Each row has a name. Each piece below is followed by the name of the row it came from, unless a question asks for something else. Each question is about the rows just above it. Places in a row count from 1.

[9.12 0.43 0.54 8.77 9.14 9.10 0.52 0.60 9.08 1.70 0.46 9.10 3.44 0.49
 0.58] -> Y
[-6.12 -2.52 -2.51 -6.19 -6.16 -6.17  1.76 -2.55 -6.07 -2.56 -2.48 -6.18
 -2.83 -2.51 -2.51] -> G
[1.68 4.88 4.72 1.70 1.71 1.75 5.01 5.05 1.68 5.08 4.47 1.82 0.53 4.92
 5.01] -> X
G in full:
[-6.12 -2.52 -2.51 -6.19 -6.16 -6.17  1.76 -2.55 -6.07 -2.56 -2.48 -6.18
 -2.83 -2.51 -2.51]
Row and place of [1.71] in the named rows:
X, 5
Row and place of [1.75] in the named rows:
X, 6
[-6.17  1.76 -2.55 -6.07] with -1 step of 0.01 on every entry:
[-6.18  1.75 -2.56 -6.08]
How many times does X hold [4.47]?
1
X in full:
[1.68 4.88 4.72 1.70 1.71 1.75 5.01 5.05 1.68 5.08 4.47 1.82 0.53 4.92
 5.01]

[-1.09  2.56  1.32  1.99  5.19]  A
[ 3.52  6.81 -3.03 -2.22 -2.35]  M
[-4.10  0.75 -6.11  3.51  3.51]  W
[ 5.18 -2.23 -2.23 -2.23 -3.44]  Z
Count of [3.52] in M:
1
[5.18] is at row and place
Z, 1
Where in the named rows is [5.19]?
A, 5
Row and place of [-6.11] in the named rows:
W, 3
A in full:
[-1.09  2.56  1.32  1.99  5.19]
How many times does W hold [3.50]?
0
Times [-2.23] occurs in Z:
3

[-0.96  3.07 -4.83 -5.37] : E
[-2.00  5.62 -2.09 -1.04] : S
[ 4.51 -4.78  3.70  1.41] : U
[ 5.78  5.78  5.78 -6.18] : R
[ 1.58 -5.06  4.10 -4.81] : K
[-1.55  3.80  4.52  5.38] : T
[-6.51  5.77 -1.60 -3.09] : C
[1.33 4.85 5.64 5.66] : P
[-2.59 -3.45 -4.55 -0.53] : H
[-2.05  5.04  0.63 -4.10] : Q
[-2.05  5.04 -6.46  6.66] : B
[ 1.18 -4.12 -5.71  0.75] : F
Count of [5.78] in R:
3
K in full:
[ 1.58 -5.06  4.10 -4.81]

[ 3.18  2.82 -0.77 -1.33 -1.84 -5.90] -> J
[ 1.00  0.15 -4.90 -1.06  4.09  1.89] -> N
[-3.94  4.30  2.11 -1.94  6.58 -3.21] -> D
[ 1.00  0.15 -4.90 -1.06  3.69  2.69] -> V
Row and place of [-1.84] in the named rows:
J, 5
Where in the named rows is [2.82]?
J, 2

[-0.70  0.52  1.36  0.11  0.19  0.20  0.25  0.68  0.33 -1.06 -1.34  1.00
 -0.53 -2.11  0.21 -0.40 -1.64 -1.03 -0.13 -0.22 -1.58  0.13  0.42 -0.31
 -1.58  0.53  0.89  3.63  0.54  0.61 -0.34  0.85  2.29  0.03  0.27] = rutu
[ 0.87 -1.34  1.21 -0.26  0.47  0.13  0.23 -1.02  0.11 -3.15  0.50  1.87
  0.52  5.33 -1.49  0.25 -1.21  0.99 -0.31 -0.26  0.72 -1.05  0.60 -0.99
 -0.04  0.87  4.76  2.06 -0.70  0.96  1.38  0.57 -2.20 -0.10 -0.85] = kanu
[-3.10 -1.64  0.95  1.57 -0.24 -0.92  2.10 -2.02 -1.64 -0.21 -0.12  0.40
 -0.61  2.46 -2.55 -3.08  0.79  0.11  0.32 -0.74  0.80  0.66 -1.35  0.81
 -0.37 -0.81 -0.82  2.68  0.29 -1.64 -1.35 -0.61 -0.28 -0.25  3.09] = vun
[-2.05 -0.15 -0.40  0.11  1.17  0.06 -1.68 -1.27  0.29 -0.39  1.21 -0.05
 -1.00  5.66  0.58  0.26 -0.46  0.47  0.62  0.69 -0.25 -0.59  0.14  1.16
  0.25  0.51  2.49  5.92  0.23  0.03 -0.85  0.76  1.47 -0.44  2.94] = kadu
[ 1.48 -0.83 -0.13  0.34  0.06 -0.41 -0.94 -2.49 -0.28  3.35  0.08  0.61
  0.86 -5.86 -1.76 -1.87 -0.20  0.34  0.51  0.72 -0.56 -0.17  0.62 -0.56
 -0.98  2.05  3.43  2.01  0.30 -0.45 -0.69  0.34 -0.20 -0.61  1.05] = pef
[-3.37  0.77 -0.27 -0.98 -0.15  0.48 -1.32 -0.28 -0.45  2.31 -0.17 -1.20
  0.97  6.76  1.49 -0.74  0.27  0.58  0.35  0.37  0.18 -0.22  0.10  0.10
  1.50  1.39 -1.27 -1.34  1.44  0.51 -0.98 -0.96 -1.31  0.40 -1.02] = Nodez
[-0.70  0.52  1.36  0.11  0.19  0.20  0.25  0.68  0.33 -1.06 -1.34  1.00
 -0.53 -2.11  0.21 -0.40 -1.64 -1.03 -0.13 -0.22 -1.58  0.13  0.42 -0.31
 -1.58  0.53  0.89  3.63  0.60 -2.05 -0.82  0.19 -0.41  0.12  0.03] = kun
[-2.94  0.83  1.50 -0.87  0.07  0.86  0.00 -0.45  0.08  0.25 -0.73  1.75
  1.65 -2.50 -2.37 -0.44 -0.50  0.10 -0.60 -1.18  0.62  0.14 -0.89 -1.58
 -2.12 -1.48  1.85 -2.02  0.49 -1.39 -0.07 -1.25  0.72  0.03 -0.15] = vit
[ 3.31  1.48  0.85 -1.63 -0.76  0.66 -0.35  0.54  0.20  2.47  0.78 -1.96
 -0.52 -1.60  1.44 -0.26  0.61 -0.11  0.09  0.03  1.32  0.37  0.47 -0.98
 -0.66 -0.31 -1.51  0.01 -1.30  0.65 -1.01 -0.11 -0.26  0.28  0.49] = Feg
[-2.99 -1.68 -0.09 -0.89 -0.56 -0.21  0.25 -1.57 -0.21 -0.98 -1.52  0.22
 -0.25  2.89 -0.22 -0.63 -0.40 -1.25  0.16  0.33 -1.65 -0.48 -0.09 -0.01
 -0.56 -0.56  3.64  2.98  1.16 -0.45  0.17 -0.71  0.05 -0.12 -0.88] = fifig
[-2.62  0.58  1.05  2.38 -0.36 -0.22  1.85 -0.98  0.37  1.67  1.59  0.84
 -0.71 -4.80 -1.21  0.85 -1.32 -0.96  0.15 -0.09 -0.79  0.08  0.33 -0.05
  0.45  2.22  0.11 -2.93  0.67  0.39  0.57  0.03 -1.11 -0.16  1.85] = papo
papo in full:
[-2.62  0.58  1.05  2.38 -0.36 -0.22  1.85 -0.98  0.37  1.67  1.59  0.84
 -0.71 -4.80 -1.21  0.85 -1.32 -0.96  0.15 -0.09 -0.79  0.08  0.33 -0.05
  0.45  2.22  0.11 -2.93  0.67  0.39  0.57  0.03 -1.11 -0.16  1.85]
kanu in full:
[ 0.87 -1.34  1.21 -0.26  0.47  0.13  0.23 -1.02  0.11 -3.15  0.50  1.87
  0.52  5.33 -1.49  0.25 -1.21  0.99 -0.31 -0.26  0.72 -1.05  0.60 -0.99
 -0.04  0.87  4.76  2.06 -0.70  0.96  1.38  0.57 -2.20 -0.10 -0.85]
How many times does kanu hold [-1.34]?
1
[5.92] is at row and place
kadu, 28
Where in the named rows is [2.10]?
vun, 7
Count of [-1.63] in vun:
0
Times [0.34] occurs in pef:
3

[ 3.84 -3.00 -4.85 -3.32  0.06 -4.28  3.25 -2.07 -3.46  0.06 -3.43 -5.60
 -4.14 -1.30 -2.59 -2.58 -4.48  2.60 -3.46  0.30  0.49  0.09  2.55  4.68
  0.06 -3.46  3.81 -3.46 -0.37]  Makud
[ 1.93 -0.86 -1.63  2.07  4.66 -0.72 -4.90 -2.43 -5.55  0.31 -2.77 -3.47
 -4.40  0.24  2.08  2.22  3.18 -1.16 -3.72 -1.89 -5.37 -6.14  3.52  3.06
 -0.69  6.84  3.13 -2.75  0.07]  belo
[ 0.97  5.06 -1.68 -4.94 -2.48 -0.24 -3.18  0.43  0.15  4.65 -0.85 -3.86
 -5.13 -0.43  0.12 -1.37  4.65 -1.52  0.37  1.02 -2.57  0.00 -5.21 -4.85
  0.78 -2.14  0.89 -7.11  0.84]  mito
[ 2.52 -4.59 -3.68  0.23  4.07 -2.07 -2.06 -3.08 -4.65 -0.18 -2.90  1.98
 -3.94 -1.74 -0.48  0.24  1.47  2.02 -1.21 -0.55 -3.55 -4.25  5.52  5.44
 -1.09  4.38  5.19  2.03 -0.42]  vavuf
[ 0.27  1.43  3.30  3.29  3.22 -1.16  1.02  2.83 -5.22 -3.40 -2.51  4.10
 -4.68 -4.76  3.70 -4.92 -4.19  1.68 -1.03 -0.13  0.26  0.89  1.48  3.32
 -2.40  2.76 -2.21  1.42 -1.12]  lel
Times [-3.46] occurs in Makud:
4
[4.66] is at row and place
belo, 5
lel in full:
[ 0.27  1.43  3.30  3.29  3.22 -1.16  1.02  2.83 -5.22 -3.40 -2.51  4.10
 -4.68 -4.76  3.70 -4.92 -4.19  1.68 -1.03 -0.13  0.26  0.89  1.48  3.32
 -2.40  2.76 -2.21  1.42 -1.12]

[ 0.08  1.90 -6.77  6.34  1.78  2.82  3.85  7.56]  gerod
[ 0.71  5.40 -6.36  3.31  4.16  0.29 -0.03  1.16]  Fubik
[ 0.78  5.27 -6.38  3.42  4.09  0.49  0.09  4.08]  radez
[-4.01  3.64  5.24  7.56  4.60 -3.03  1.26  4.02]  zusar
[0.71] is at row and place
Fubik, 1
Row and place of [4.09] in the named rows:
radez, 5

[-2.04 -5.68 -4.17 -1.93  5.21 -0.46  1.96 -7.82 -3.42  1.66  2.31 -1.14
  2.55 -8.59  2.47 -2.97 -0.37  6.04 -5.58 -1.62  3.57  2.16 -7.03 -2.66
  6.53  2.81 -0.96 -5.55 -3.79  2.71  0.26 -2.79 -6.21  3.31  0.75  0.43
  7.10  2.98 -2.41 -0.48  1.83 -2.95] : Vema
[ 4.90 -0.94  1.80  0.75  3.05  1.19  1.26 -1.51 -0.26 -3.48  3.91  2.75
  2.66  0.42  2.62 -4.79 -7.02  3.84 -2.38 -3.89  3.65  1.68  0.13 -2.86
 -0.25 -1.46  3.00 -1.68 -2.39  2.25  6.95  3.44 -0.60  1.36 -1.23  4.78
  4.18 -1.01  3.27  0.00  0.02 -3.97] : sido
[-2.02  0.55 -0.14 -1.86 -2.83  4.47  5.34  1.90  1.30 -1.62  7.36  7.59
 -5.46  3.96 -5.67 -7.06 -2.33 -0.62  4.94  3.84 -1.30  1.27  0.35 -1.31
  3.84  4.07  3.35 -2.06  1.71 -1.07  0.29  0.80 -2.37  2.57  2.44  1.28
 -7.59  5.45  2.77  6.17  0.79  4.09] : livuk
Move every entry of [3.65 1.68] by +1 step of 0.01.
[3.66 1.69]
livuk in full:
[-2.02  0.55 -0.14 -1.86 -2.83  4.47  5.34  1.90  1.30 -1.62  7.36  7.59
 -5.46  3.96 -5.67 -7.06 -2.33 -0.62  4.94  3.84 -1.30  1.27  0.35 -1.31
  3.84  4.07  3.35 -2.06  1.71 -1.07  0.29  0.80 -2.37  2.57  2.44  1.28
 -7.59  5.45  2.77  6.17  0.79  4.09]

[ 0.73  0.73  0.73 -0.53  0.72 -0.52  0.73] : Bufi
[ 0.73 -3.55 -3.56 -3.56  0.73 -1.69  1.11] : zirit
[ 0.65  3.60 -0.46  3.56 -1.11 -4.55 -4.77] : zolo
[ 0.65 -0.45 -0.45  3.56  8.29  3.57  3.56] : suzef
Times [0.73] occurs in Bufi:
4
Shift each entry of [ 3.60 -0.46] by -1 times 0.01:
[ 3.59 -0.47]
Times [3.56] occurs in suzef:
2
Count of [-0.44] in suzef:
0
How many times does zirit hold [-3.55]?
1
zirit in full:
[ 0.73 -3.55 -3.56 -3.56  0.73 -1.69  1.11]

[ 0.33  3.17 -1.90  6.30  0.38  0.06 -0.83  4.05  4.15 -4.53 -2.89 -0.31
  0.59] : lif
[-1.79  2.38  1.78  3.83  1.69 -0.40  1.73  1.08  0.59 -0.20  3.48 -3.51
  1.07] : telu
[-2.59 -0.94 -2.11 -1.38 -1.69 -0.41 -2.20 -3.51 -0.50 -0.44  3.93  1.40
  2.86] : zof
[ 0.62  1.11  0.77  1.02  2.33  4.37 -0.28 -1.76 -0.24  0.48  4.13  2.24
 -1.01] : laga
[-5.77  0.11  1.13  0.15  0.11  0.11  0.11 -1.50  0.72  0.11 -3.32 -1.50
 -1.50] : gusud
[-1.02 -3.70  1.91 -4.39  3.25  0.91 -1.12 -0.11  1.05 -0.26 -3.87  0.37
 -2.29] : Nuka
[ 3.53 -1.28  1.44 -1.65  7.17 -1.65 -0.58  1.88  0.51  0.27 -1.51  0.50
  1.23] : sev
[ 1.82  1.79 -4.05 -1.28 -2.07 -1.83  0.15 -2.50  4.76  2.13 -2.56  2.60
 -1.77] : bisa
[ 3.92 -0.57  3.34 -1.38 -2.59  1.89  1.54  1.72  0.90  2.51 -1.97  2.31
  1.98] : gusur
[ 1.29  2.62 -0.07  1.59 -2.45 -2.57  1.71  2.43 -1.87  3.77 -0.12 -1.68
 -3.22] : Lat
[-2.00 -3.55 -2.02 -2.97 -0.16  1.60 -0.89  5.10 -5.27 -3.03 -0.19  1.84
  1.40] : Zun
[-1.90] with -1 step of 0.01 on every entry:
[-1.91]
[-2.97 -0.16  1.60] with +1 step of 0.01 on every entry:
[-2.96 -0.15  1.61]
Shift each entry of [4.05 4.15] by +1 times 0.01:
[4.06 4.16]
How many times does bisa hold [-2.07]?
1
Count of [0.51] in sev:
1
Times [-1.49] occurs in gusud:
0

[-6.43 -1.64  1.65 -1.09  5.06 -1.60  2.68  7.22  2.22  0.87 -1.22 -1.03] -> ged
[ 1.04  4.50  4.20 -0.45 -0.95  3.40  2.26  1.73  2.77  2.03  0.63  3.23] -> Nilu
[-1.67 -1.11  3.20 -3.13 -0.58  0.18  2.63 -4.96 -6.96 -6.23  1.93 -3.19] -> mag
[ 1.04  4.50  4.20 -0.45 -0.95  3.40  2.26  1.73  2.77  2.03  0.63 -0.75] -> guza
[-1.70 -2.90 -0.25 -1.85  1.03 -0.38  0.46 -4.75  4.91 -6.87 -1.82  2.78] -> Regin
[-2.04 -0.06 -3.12 -3.70  0.51 -2.02 -1.22  4.66 -4.76 -3.27 -1.73 -3.84] -> Pumet
[ 2.83 -1.99  4.67 -0.18  5.05 -6.30 -2.64  1.53 -0.68  0.70 -1.22 -4.49] -> dolu
[-0.40  0.30 -4.79  0.22  6.11  1.00 -3.71 -3.83 -0.75 -6.22  3.53  0.08] -> mupa
[-0.27 -0.55 -3.34 -5.13  0.91 -0.18 -1.35 -3.51  5.23  8.19 -2.37 -6.06] -> senap
[ 5.22 -1.68 -0.80 -0.70  1.51 -3.78 -4.39 -1.10  1.08  3.56  1.08  5.84] -> mak
[ 4.18  0.50  1.08 -2.97 -2.73  1.61  3.79  0.71  4.37 -3.51 -3.29 -2.51] -> miko
Where in the named rows is [5.06]?
ged, 5
dolu in full:
[ 2.83 -1.99  4.67 -0.18  5.05 -6.30 -2.64  1.53 -0.68  0.70 -1.22 -4.49]
Row and place of [-4.75] in the named rows:
Regin, 8

